Here is a tiny trained network, its code and every weight. The questions are about switching its units off for an input and a class, where a switched-off unit gives its printed mean instead of its output.

import numpy as np


def w(rows, s, z=0):
    codes = np.array(rows[::2]) - 128.0
    scale = np.full(codes.shape[1], s)
    scale[-1] = z or s
    return codes * scale


def f(y):
    return y / 2 * (1 + np.tanh(0.7978845608 * (y + 0.044715 * y**3)))


def log_softmax(a):
    a = a - a.max(-1, keepdims=True)
    return a - np.log(np.exp(a).sum(-1, keepdims=True))


def net(x, mask):
    res = np.array(x, float).reshape(1, 5) / 4 @ E
    y = f(res @ A[0][:, :-1].T + A[0][:, -1])
    res = res + np.where(mask, y, B[0][:, -1]) @ B[0][:, :-1]
    return log_softmax(res[-1] @ U[:, :-1].T + U[:, -1])


A, B = {}, {}
E = w([
[155,86,169,145,128,114,146,100,186,148,69],'x0',
[60,2,101,100,190,120,189,136,72,137,88],'x1',
[84,131,173,87,85,139,103,148,115,180,116],'x2',
[47,97,134,129,87,90,69,37,108,120,139],'x3',
[120,133,125,94,35,70,206,125,109,103,139],'x4',
],0.014)
A[0] = w([
[155,125,114,108,182,127,206,158,172,181,127,126],'neuron 0',
[168,131,141,137,119,168,146,170,90,129,125,25],'neuron 1',
[80,81,139,184,126,49,54,44,131,87,148,178],'neuron 2',
[73,111,162,66,124,133,124,184,93,221,84,206],'neuron 3',
[110,205,90,133,125,113,88,168,92,114,181,67],'neuron 4',
[128,146,96,80,64,39,220,120,134,106,116,3],'neuron 5',
[101,146,126,161,217,119,77,128,135,157,106,10],'neuron 6',
[186,147,124,137,122,150,143,165,117,130,102,47],'neuron 7',
[166,126,180,162,96,111,128,101,207,143,86,86],'neuron 8',
[129,77,81,177,178,134,172,105,120,2,120,42],'neuron 9',
],0.0098,0.0028)
B[0] = w([
[150,151,61,45,148,137,126,126,123,155,97,186],'neuron 0',
[163,77,88,37,120,154,94,164,92,143,91,154],'neuron 1',
[131,174,73,26,120,163,110,140,143,172,79,254],'neuron 2',
[171,131,154,109,128,162,149,107,220,31,207,212],'neuron 3',
[58,41,142,137,255,88,138,69,126,41,107,195],'neuron 4',
[121,123,120,173,168,80,57,182,158,230,214,218],'neuron 5',
[190,108,147,216,109,46,115,240,103,204,176,178],'neuron 6',
[127,160,95,71,87,110,95,117,147,128,88,166],'neuron 7',
[53,56,158,122,223,99,206,68,69,58,148,193],'neuron 8',
[180,123,219,130,134,165,135,26,188,87,144,218],'neuron 9',
],0.0096,0.014)
U = w([
[103,112,125,128,151,158,151,116,142,103,139,249],'0',
[69,4,108,107,176,124,160,125,87,98,120,81],'1',
[141,179,70,62,101,153,102,132,129,155,93,71],'2',
[148,133,124,184,124,119,95,169,139,203,169,85],'3',
[177,199,186,123,102,157,109,90,185,67,166,97],'4',
[137,152,115,148,81,170,139,123,131,113,124,196],'5',
[120,155,148,182,35,132,143,139,68,116,79,80],'6',
],0.015,0.014)

Each question gives the input, the list of numbers given to net, and the class t.
The units are the neurons (one row each of A and B). Each row of codes is followed by its name. A weight is (code - 128) times the scale printed after its matrix; where a second scale follows, it is the last column's (A, B and U).
mask holds one flag per neuron, in row order. A switched-off neuron (its flag False) gives its mean, the last column of its row in B, instead of its output. The means were averaged over made-up inputs and are rounded, as every weight is.
A unit's drop is (log p(t) with every unit on - log p(t) with that unit switched off) / (log p(t) with every unit on - log p(t) with every unit switched off).
The circuit of an input: a set's keep is (log p(t) with only the set's units on - log p(t) with every unit switched off) / (log p(t) with every unit on - log p(t) with every unit switched off). Starting from all 10 units, units are removed one at a time, each time the one whose removal leaves the highest keep (on an exact tie, the one counted first), for as long as the keep stays at least 0.8.
circuit, biggest first: the units of the circuit, biggest drop first
most important unit: the unit with the biggest drop
k most important neurons: the k neurons with the biggest drops, biggest first
drop of u: that unit's drop, to one decimal
input [-2,-4,6,1,6], class 3: 3 most important neurons	neuron 5; neuron 9; neuron 8
input [-5,-6,4,-5,5], class 0: circuit, biggest first	neuron 4
input [1,-6,6,-7,3], class 2: 3 most important neurons	neuron 7; neuron 9; neuron 1
input [-3,7,-3,3,-3], class 0: 3 most important neurons	neuron 9; neuron 4; neuron 8
input [1,-3,-4,3,4], class 3: 3 most important neurons	neuron 5; neuron 3; neuron 9
input [-6,-2,-3,3,-2], class 1: 2 most important neurons	neuron 4; neuron 3
input [-1,-3,1,8,-7], class 2: 2 most important neurons	neuron 2; neuron 5
input [-7,-7,-4,-7,-8], class 3: 2 most important neurons	neuron 6; neuron 8
input [-1,-7,-3,-2,-6], class 0: 2 most important neurons	neuron 4; neuron 5
input [0,1,7,6,6], class 4: 3 most important neurons	neuron 3; neuron 0; neuron 6
input [4,-7,7,-3,3], class 0: 2 most important neurons	neuron 8; neuron 9
input [5,5,1,-1,-3], class 0: 3 most important neurons	neuron 4; neuron 3; neuron 8
input [-7,0,5,8,8], class 2: 3 most important neurons	neuron 2; neuron 8; neuron 6
input [-3,-7,-6,1,-5], class 0: 4 most important neurons	neuron 4; neuron 9; neuron 3; neuron 5
input [7,1,-4,-4,3], class 1: 3 most important neurons	neuron 8; neuron 3; neuron 2
input [8,-7,0,4,3], class 1: circuit, biggest first	neuron 8
input [8,8,2,-3,-8], class 0: circuit, biggest first	neuron 3; neuron 4
input [1,-1,-8,-1,8], class 3: drop of neuron 3	0.2
input [-5,-4,1,-1,5], class 1: drop of neuron 3	0.1
input [-7,-5,1,-2,-8], class 3: most important unit	neuron 6
input [-7,5,-8,-1,-6], class 4: drop of neuron 8	0.2
input [-5,1,-5,5,-7], class 3: drop of neuron 8	0.3
